The four nearest rows among all rows above each row, by straight-line distance, nearest first (none for the first five rows):
In the rows, zero is written as 128.
1: [154 131 118 114 138 118 129 131  74 177 140 133 122 126 108 128 102 125
  72 137 135 208 110 138 133 105 106 133 119 138 150 133  97 115 120 212
 118 115 148  90 136 193 163 133 106 108 142 127  88 183 142 121 145 146
 141 126 129 138 151 180 135 126 165 141 130 125  95 100 127 121]
2: [ 96 136 123 127 133 155  49 115 194  67 145 144  98  92 124 113 124 118
 103 120 146 122 146 135 170  65  89 161 119 102 115 114 118 103 201 137
  96 107 151 120 146  97 146 126 116  86 132 108  99  80 151  94 100  64
 124  94 107 139 122 115 116 116  71 132 135 116 137 131 115 143]
3: [113  93  88 128 109 145 114 123 134 188 130 142 107 150 138 123 136 112
  91 130 104 111 149 120 132  74  84 139 101 127 111 107  92 103 154 165
  72 183 104  95 131 124 131 146 136  84 108 114  96 148 142  82  95  63
 133  99  95 128 142  95 124 111  73 109 139 105 107 117 117 124]
4: [ 89 113 106 148 124 113 133 133 128 178 137 123 141 179 130  92 162 124
 170 131 116  40 107 108 109 124 202 110 133 153 101 106 121 148 132  80
 142 187  77 158 112  92  93 153 149 159  95 159 156 111 103 152 143 126
 132 125 163 135 145 116 118 140 111 106 146 127 117 120 115 112]
5: [131  90 119 122  85 129 166 148 113 232  88 128 130 184 126 113 108 105
  76 122 102 163 132 101 138 102  89 137 127 113 119 114 107  83 166 194
  55 138 147 109 117 178 118 153 116 103 150 107 106 156 134  76 121  67
 146  95 122 107 136 112 125 127 103 134 120 128  77 129  95 159]
6: [152 164 168 110 115 139 158 121 149 102 115 113 102 123 131 176 110 121
 127 116 122 199 141 149 141 130  42 138 104 121 118 173 108  91 157 194
 121  76 146 123 146 107 195  95 116 128 141 104  74 115 122 126 122 144
 128 131  93 126 121 144 143 130 109 156 129 147 163 133 122  97]
1 2 3 5
7: [147 136 150 147 182 118  84 114  81   1 133 167 168  72 122  94 106 133
 129 129 136 164 120 159 101 125 178  96 126 155 171 129 141 147 121 150
 153  92 144 131 106 143 167 132  95 171 125  97 125 137 108 166 119 127
 133 179 131 153 136 183 141 137 222 136 107  91 143  94 132  97]
1 6 2 4
8: [ 94 116 102 148  87 135 146 117 127 166 112 109 102 141 108 111  86 107
  76 136 102 230 132  95 189 124  63 158 105 131 103 114 117 106 101 160
  95 102 156 112 140 181 128 142  93 121 146 135 112 187 127  65 135  62
 148 116 107 110 136 113 143 104 112 161 119 142  89 115 129 158]
5 1 3 6
9: [143 107 142 112 158 114   1 130 143   1 174 159 110  73 108  78 122  87
 108  92 135 165 140 160 134  55 160 119 142 137 130 128 137 135 179 185
 112  59 130 114 114 112 149 147  82 118 141 103  51 130 134 144  76  57
 120 139  89 132 113 100 137 163 120 134 123 114 121  55 162 129]
2 7 6 1
10: [152 115 154 124 175 137  34 111 158   1 196 134 114 105 142  79 116 123
 111  94 147 123 129 174 155  97 129 107  96 131 132 124 112 131 159 162
 171 107 128  97 111 119 123 139 116  99 104 121  79 104 135 151  81 108
 128 133 122 160 130 138 125 160 102 136 107 120 117 108 122 126]
9 2 7 6
11: [126 106 124 141 126  75 153 128 123 203 125 139 122 143 113  96 124 110
  98 154 147 187 115 140 136 151 159 110 132 144 122 107 131 161  41 137
 141 144 137 131 108 149 109 149 103 140 121 148 134 203 127 108 158 126
 146 116 143 119 154 148 126 146 177 122 116 151  85  88 139 174]
1 8 5 4
12: [113 117  95 120 124 167  96 150 154 104 154 122 103 142 137 105 144 109
 122 137 131  99 129 120 164  93 137 133 119  98 121 110 102 111 178 128
  99 131 159  71 144 130 160 145 141  78 145 123 105  92 131 104 115  29
 119  95 120 138 115 125 136 121  57 121 122 133 138 144 151 144]
2 3 10 5
13: [137 129 124  93 157 156  30 143 140  30 103 134 105  91 137 106 114 131
 123  97 135 138 127 159 145  78 116 149 129 137 138 120 113 114 217 195
 107  75 147 132 141 150 157 123 102 116 124  88  83  88 157 142 110  56
 125  97  90 154 117 152 105 114  83 141 128 114 152 106 148  80]
2 9 10 12
14: [130 121 138 105 149 133   1  95 131   1 163 134 122  96 115  93 139 112
 115 124 139 144 119 148 140  74 134 124 127 161 155 113 116 137 191 176
 154  61 155 119 145 116 151 114  75 110 131 104  94 116 117 172 103  67
 118 130 103 136 133 129 127 118 116 108 124 114 122  97 131 132]
9 10 13 2
15: [119 143 114 106 132 135  28 148 123 100 165 146  96 192 114  97 127 112
  87 136 133  76 142 121 162  38 148 130 139 165 121 104 113  88 174 191
  71 149 152 111 107 111 117 124 135 107 120 136 100  92 132  90 127  63
 146  95 109 138 129  82 117 128  77 117 118 112 116 103 129 109]
12 2 3 13
16: [155 129 158 134 162 109 138 111  78  55 129 134 150  68 101 105 126 103
 116 110 150 209 144 134 126 144 128 109 144 129 162 134 154 159  76 121
 148  75 139 113 111 158 115  84  58 177 132 110 118 141  97 139  93 129
 147 180 110 126 157 163 134 138 202 151 123  98 102 109 128 117]
7 1 11 14
17: [141 129 130 150 143 122 167 129  82  20  64 122 156  61 109 154  98 125
 163 132 120 109 134 111  93 134 111 133 132 129 143 148 129 139 144 102
 130 102 130 149 144 133 135  98  80 179 130  94 132 102 134 125 113 118
 131 156 117 132 115 158 125 112 167 143 129 125 160 130 126  87]
16 7 6 13
18: [163 105 155 144 135 112 117 145 117 128 123 137 132 116 108 152 107  82
  90 115 107 240 139 162 140 151  97 126 129 143 113 163 130 133 108 219
 140  90 148 145 114 147 150 139 119 125 157 103 104 211 133 117 125 141
 164 159 109 124 129 153 172 162 193 153 114 141 113  98  96 106]
1 6 16 11
19: [119 135 140  98 125 140  99 139 153   8 108 114 139  93 111 147  98  96
 131  82 124 156 131 114 147  57  66 122 121 121 158 134 123 104 174 182
  88  82 153 128 121 126 143 125  60 124 126  79  83 124 130 131 105  74
 151 120  67 165 131 138 124 132 129 111 118 115 122 101 140 123]
13 14 2 9
20: [140 115  99 120  92 127 185 156  97 253  84 121 142 177 128 134  89  95
  89 121  92 212 165 108 124 120  69 159 121 122 105 115 110 142 129 140
  61 173 179 108 126 139 109 142 100 136 151 140 105 156 149  69 155  82
 118  98 117  95 137 120 112  96 121 149 113 148 117 103  93 126]
5 8 3 1
21: [123 150 159 151 120 126 184 130  43 133  58 135 169  88 116  96  93 116
 146 120 135 176 126 100 126 147 136 113 120 141 126  88 152 138  54  70
 110 118 140 157 114 155  94 136  66 196  99 146 158 138 148 107 117 100
 149 127 127 112 134 120 147 140 192 149 110 119  95 104 128 166]
16 11 17 8
22: [152 137 135 127 131 137 139 152 128 128 131 123 122 108 147 171  96  71
 107 101 124 221 139 118 136 116  93 143 132 136 118 152 106 111 113 227
  94  92 176 126 132 119 173 106  87 145 153  91  81 161 111 119 122 144
 193 147 111 115 126 161 154 112 125 127 110 135 135 116 128  79]
6 18 1 19
23: [ 97 105 120 114  91 137 141 148 129 178 118 136 122 140 121 119 133 111
 133 100 106 100 154 107 139  75 105 146 148 108 110  99 107 118 119 161
  70 163 117 109 131 147 123 132 120 130 111 137 131 128 158  66 126  82
 149  87  99 125 135  78 111 115  43 126 151 141 121 119 129 144]
3 5 12 15
24: [120 124 107 120  71 141 154 135 162 184 150 142  94 113 135 120 145  89
 103  88 120 171 194  91 153 106  44 141 110 112  86 111  83  87  80 159
  62 124 135 109 135 120 111 156 147 106 140 131 110 185 146  53 112 104
 141 101 102 109 121  75 126 128  42 145 113 121 129 166 139 179]
23 3 8 5
25: [129 144 101 133 115 152  96 128 203 165 155 139 120 127 130 124 135 152
 126 110 121 101 107 118 173  79  56 135 110 123 104 112 102 121 140  90
 107 156 129 104 130 110 128 150 143  62  94 132 123 136 112  98 124 121
 133  76 148 108 123  92 123 133  45 115 147 116 116 165 146 156]
3 12 23 2
26: [164 130 139 148 111 178 112 154  92  95  80 109 135  59 120 148  77 115
 106  96 121 192 140 118 132  71  39 115 134 141 156 136 132 119 149 150
 107  62 163 129 147 135 131 121  57 120 153  87  70 137 125 118  69  72
 137 132  99 135 143 147 149 126 153 151 105 126 102 126 130 101]
19 22 6 17
27: [121 120 112 157 115 110 108 121 101 184 133 137 117 167 110 126 102  97
  76 129 111 208  93 138 155 149 133 144 117 148 140 138 140 109 126 183
 149  95 149 136 118 166 152 137 109  82 141 140 114 207 115 135 144 177
 133  99 128 125 124 131 151 114 165 134 126 157  94  83 121 109]
1 18 11 8
28: [147 114 143 114 116 113 179 134  56 247  76  83 172 156 150 134  81 154
 134 144 132 132 111 234 104 191 174 116 143 130 139 104 160 137 124  63
 173 166 132 114 134 178 105 120 117 125 115 163 209 104 134 135 144 144
 105 155 163 113 105 158 131  88 239 115 138 154 112 132 107  86]
11 21 4 27
29: [123 131 140 112 108 140 212 144  93 176 120 122 132  87 113 151  88  69
 103  99 108 218 175 137 134 117  21 118 134 125 121 145  84 139  84 181
  56  97 171 130 140 107 143 109  95 139 154 102  87 196 122  40 114 119
 157 140  95 126 130 118 123 124  99 149 143 132 100 123 112 123]
22 8 20 24
30: [107 153 117 105  74 148 108 114 142 239 151 158 109 201 113 131 140 105
  93 123 101 162 134 132 129  76 125 133 125 135  96 126  87  98 120 196
  40 171 118 130 114 128 123 140 159  86 120 146 121 126 148 103 150 125
 135  83 132 118 131  97 134 144  61 132 148 140 116 149 100 128]
3 23 5 24
31: [119 149 116 115 135 132  51 123 122 128 144 135  85 178 115  84 139 133
 125 128 112  95 131 152 157  53 116 140 142 121 154 114  94 135 160 191
 119 132 115 109 145  86 148 130 150  95 143 145  91 137 124 101 116  97
 145  93 118 137 131  88 126 157  58 120 120 126 127 134 114 148]
15 12 3 2
32: [138 122 133 127 136 164  63 125 202  21 165 135 125  74 129 127 134 110
 129  92 145 146 133 151 161  98  84 134 145 113 116 148 121 116 150 163
 116  67 133 120 149  71 155 125 102 126 125  93  84 123 115 117  93 116
 139 119  88 151 130 122 135 127  66 157 122 116 143 153 144 135]
2 19 10 13
33: [138 110 117 135 123 121 138 114 119 182 128 116 124 138 126 146  78 122
  91 136 114 225 130 155 170 149 135 149 126 133 130 141 140 122 127 151
 150 116 166 100 142 178 139 145 119  94 138 133 125 190 131 145 145 166
 148 150 124 128 154 159 133 115 182 129 116 140 101  90 138 128]
27 1 18 11
34: [145 156 149 130 133 116  94 132 116 106 117 111 133  89  92 159 102 100
 104 131 121 222 138 149 129 121 142 103 142 138 128 142 151 127 131 185
 153  68 175 115 123 167 146 120  80 124 161  97 111 172 136 154 121 147
 136 161 104 126 142 143 136  99 186 123 110 131 122  81 112  99]
18 33 22 1
35: [127 143 148 120 135 169 143 130 151  50 124 136 134  41 150 167 108 115
 121  81 126 191 154 163 160 103  28 114 115 134 136 159 101 112 127 165
 116  38 173 135  98 112 151 101  95 139 145  83  53 158 128 119  80  35
 114 160  84 113 120 133 124 128  94 141 118 120 161 113 132 115]
26 19 6 32
36: [147 134 161 124 165 111  87 134  81  51  90 116 144 102  94  94  88 114
 106 133 117 188 140 148 143 127 154 106 109 153 156 106 137 126 102 161
 173  76 160 128 119 181 155 133  80 130 140 131 125 160 130 122 109 136
 118 134 129 130 120 149 149 118 203 160 120 118 102 102 132 144]
34 16 7 18
37: [ 99 133  88 109 132 167  42 135 159  37 171 146 117 113 151 127 111 110
 136  76 138 119 144 133 158  76 103 130 113 102 106 125 121 109 192 143
 105 100 144 105 142 104 158 131 143  77 134 127  83  92 141 118 107  79
 130 101 100 126 116 125 113 122  62 117 133 112 178 147 150 115]
2 12 32 13
38: [158 126 130 128 148 130  92 115 113  78 110 134 107  85  94 155 105 114
  80 147 121 214 120 144 138 121 128  98 112 164 148 140 144 135 147 230
 154  60 202 134 119 169 155 100  93 112 134 115  92 174 116 144 109 102
 142 122 117 142 147 151 146 117 213 145 114 110 105  94 127 110]
34 36 18 1
39: [125 133 123 149 157 106 140 138  99 201 111 124 125 144 103 129  75 118
  98 126 109 224 117 172 134 157 143 124 132 169 167 149 136 144  82 136
 158  96 184  99 125 190 122 153 118  94 155 163 134 173 135 136 146 155
 145 110 159 127 135 142 143 151 204 121 137 137 101  89 134 125]
33 27 11 1
40: [145 127 183 136 157 114 120 141 114   1 113 134 156  43 119 108 122  97
 171 121 152  89 126 111 118  96 107 109 127 139 145  99 135 161 163 110
 114  98 121 166 115 118 104 101  78 162 124 109 114  54 140 119  83  31
 120 175  92 115 124 111 127 113 125 138 142 116 133 135 147 157]
17 19 14 32
41: [133 121 146 142 165  97 198 145  72  76  73 144 145  87  98 115 127 140
 133 113 107 143 145 136 107 139 113  96 124 131 138  98 122 133  89  85
 148  91 150 169  97 152 124 105  81 201 149 116 122 124 138 102  98 130
 121 165  93 117 126 129 150 139 165 143 120 137 125 116 117 137]
17 21 16 36
42: [162 102 150 131 134 109  94 129 117 201 133 125 133 114 121 160  99 117
 114 117 119 231 118 149 142 145  88 153  99 138 136 160 143 125 151 204
 165  74 162 128 119 148 164 113 121  91 146 106 104 175 119 138 129 168
 105 146 138 151 122 169 159 116 167 127 108 135 110  90 137 114]
33 27 18 1
43: [ 89 131 127 114 133  89 152 175  38 144  84 157 130 203 100  86 149 129
 123 171 135  36 145  93 119 102 205 114 127 131 118  58 143 127 124 109
  66 184 139 127 145 143  88 130  99 159  83 106 153 110 138  99 165 108
 100 137 123 141 154  88 115 137 155 114 141 130  82 112 126 173]
4 23 21 11
44: [132 146 156 151 172 130  64 122 188   6 168 146 107  97 124  85 126 170
 130 111 132 143 110 173 155 107 154  93 149 114 139 161 144 132 135 125
 165  50 160 116 138  85 129 123 117 110 148 137  96 116 109 177  90  86
 126 150 107 144 148 126 129 135 124 124 121  83 149 115 126 164]
10 14 32 9
45: [124 138 131 117 120 166  74 121 231   1 192 131  99 101 140 101 143  82
 108  76 153 117 155 156 167  92  79 146 116  98 127 165 116 127 149 169
 117  67 117 111 149  80 144 126 119 103 140 113  57 120 130 136  85 135
 130 119  84 134 121 137 129 134  55 137  97 109 158 144 150 138]
32 37 2 10
46: [152 129 114 114 141 147  81 131 168  16 115 112 149  59  97 175 117 122
 104 100 146 162 143 143 153  72  42 138 131 144 132 128 112 114 159 153
  63  80 150 143 115 108 177  94  84 128 127  83  63 118 152 127  75  57
 156 111  91 127 110 160 151 114  98 132 101 138 130 139 138 147]
19 32 35 26
47: [131 130 143 111 101 135 191 148 110 224  55 127  94 155 111 157 100  96
 102 144 104 163 147  93 121 133  51 132 119 117 107 119 132  95 149 141
  79 128 146 125 121 159 135 141 135 141 146 135 132 155 136  82 130 119
 145 117 112 100 127 104 133 128 140 146 133 145 129 132 133 127]
20 5 8 23
48: [126 130 101 123 139 167  29 130 134  39 103 138 128 109 135 113 115 156
 108 106 128 145 105 133 163 114 101 138  97 138 138 141 118 110 211 122
 122  68 176 123 128 127 126 127 111  85 141 107 125 112 113 180  61  39
 114  94  91 122 102 163 126 120 105  92 107 116 102 109 137  90]
13 14 37 2
49: [106 128 168 129 147  99 144 118  61  52  85 128 157  42 126 168 142 152
 160 124 130 103 141  85  80 146 130 108 115 130 153 138 139 130 136 122
 125 119 127 166 108 129 136 122  64 174 138  97 108 102 123 181 114 115
  99 161 123 147 131 180 131 126 148 150 110 124 135 112 137 122]
17 41 40 7
50: [126 138 140  96 147 162  25 118 107  12 108 139 112  92 113 122 106 125
 107 100 132 123 115 145 144  54 123 148 135 151 153 131 106 123 223 200
 104  66 169 135 144 116 143 127  96 127 152  97  60  93 140 112  80  34
 130 118  84 130 110 145 130 119 121 142 116 129 122  97 138  86]
13 14 19 48
51: [135  96 113 145 102  93 130 124 127 190  92 114 137 160 112 155 102 139
  96 139  97 216  97 137 171 157 121 126 118 120 142 147 131 130 128 159
 180 101 165 106 121 179 128 128 143  84 144 148 137 177 110 134 160 144
 131 131 161 113 134 152 130 106 169 142 125 159 115 101 124  96]
33 27 39 42
52: [124 110 143 111 137 111 130 155 101 206 119 136 133 167 116 147  84 113
  95 133 100 232 135 155 127 144 119 122 153 121 142 157 151 135  52 218
 147 139 162 117 105 176 137 128 108 109 114 129 109 193 136 156 150 207
 159 156 137 145 145 125 131 174 201 149 127 142 139 132 133 100]
33 39 18 27
53: [117 134  99  87 131 169  19 150 187  17 168 159 119 121 120 120 123  95
 115  96 140 112 143 125 181  78 113 134 133 112 125 138 107 108 187 181
  90 118 152  88 120 100 143 148 138 110 138  95  91 117 138 138 102  89
 131 100  83 151 129 107 134 130  51 114 125 143 135 125 146 131]
37 2 32 45
54: [ 93 135 152 118 165 112  30 108 137  31 203 161 121 109 149  95 147 131
 153 141 164 121  96 161 152 125 201 117 144 117 124 150 152 165 142 141
 156 104 110 138 143  98 148 105 137 118 118 112 102 118 123 186 124 154
 140 125 127 155 118 157 125 161 157 122 133 128 149 108 146  90]
10 44 14 7
55: [106 116 125 128 147 119  69 124  94   1 119 167 159 133 118  67 158 111
 179 124 137   1 143 105 136  54 137 112 157 141 138  74 129 145 154  78
  77 147 101 128 107  89 120 134  95 166 115 116 113  71 131 100  68  49
 143 142 102 136 116  83 123 129  65 129 134 103 120 124 153 145]
40 15 12 2
56: [126  92 183 116 125 109 203 128  28 120  59 138 153  85  99 103 148 100
 116 121 120 152 160  82 102 101 146 109 155 147 136 108 152 175  72 146
 107 130 128 172 127 126 138 113  45 201 142  95 109 135 116  94 124 119
 131 184 103  97 135 162 121 134 193 150 131 126 114 127 127 144]
41 21 16 49
57: [133 117 158 125 162  73 164 133  82 220 121 166 125 200 134 141 134  84
 106 175 141 191 135 140 136  85 184 126 132 132 145 147 132 131  47 240
 111 159 133 141 100 153 131 120 119 155 111 140 116 222 106 110 162 209
 152 129 115 144 175  89 138 178 170 126 140 129  94  96 104 121]
52 11 27 1
58: [150 117 130 102  65 133 208 143  95 243  61 101 127 121 112 199 102 122
  86 125  96 198 145  97 137 122  61 131 120 138 116 144 101 120  93 145
  83 138 133 125 123 148 136 123 128 139 164 108 133 147 120  70 140 117
 115 113 115 119 155 132 142 118 101 136 127 156 108 129 122 117]
47 20 29 5
59: [158 125 158 138 129 112 130 131 109 133 124 126  95  82  98 112  94 103
 108 153 118 218 127 119 178 135  99 149 126 145 146 117 123 132  67 197
 140 104 153 138 108 160 151 132  71 123 163 141 113 209 131 120 148 170
 133 149 110 130 135 144 139 161 180 154 128 133 139  69 129 140]
18 1 33 34
60: [ 99 135 145 121 135  97 128 125  24 183  73 140 151 179 102 110 147 139
 116 147 124  83 139  77 120 128 191 100 126 133 138  79 128 122 123 116
 117 162 104 133 111 154 104 128 116 143 110 156 169 113 124  85 154 101
 136 133 157 131 143 114 136 148 160 113 152 148 103 118 107 164]
43 4 21 11
61: [146 129 146 129  82 145 216 123 155 227  89 101 116  70 160 182  99 118
 131 133 124 211 168 111 123 155  12 134 118  98  99 154 130 104  78 113
 136 113 152 131 131 139 135 145 141 112 155 101  92 188 106 109 128 167
 133 136 130 106 135 137 132 130 118 145 112 128 137 153 120 122]
58 47 29 6
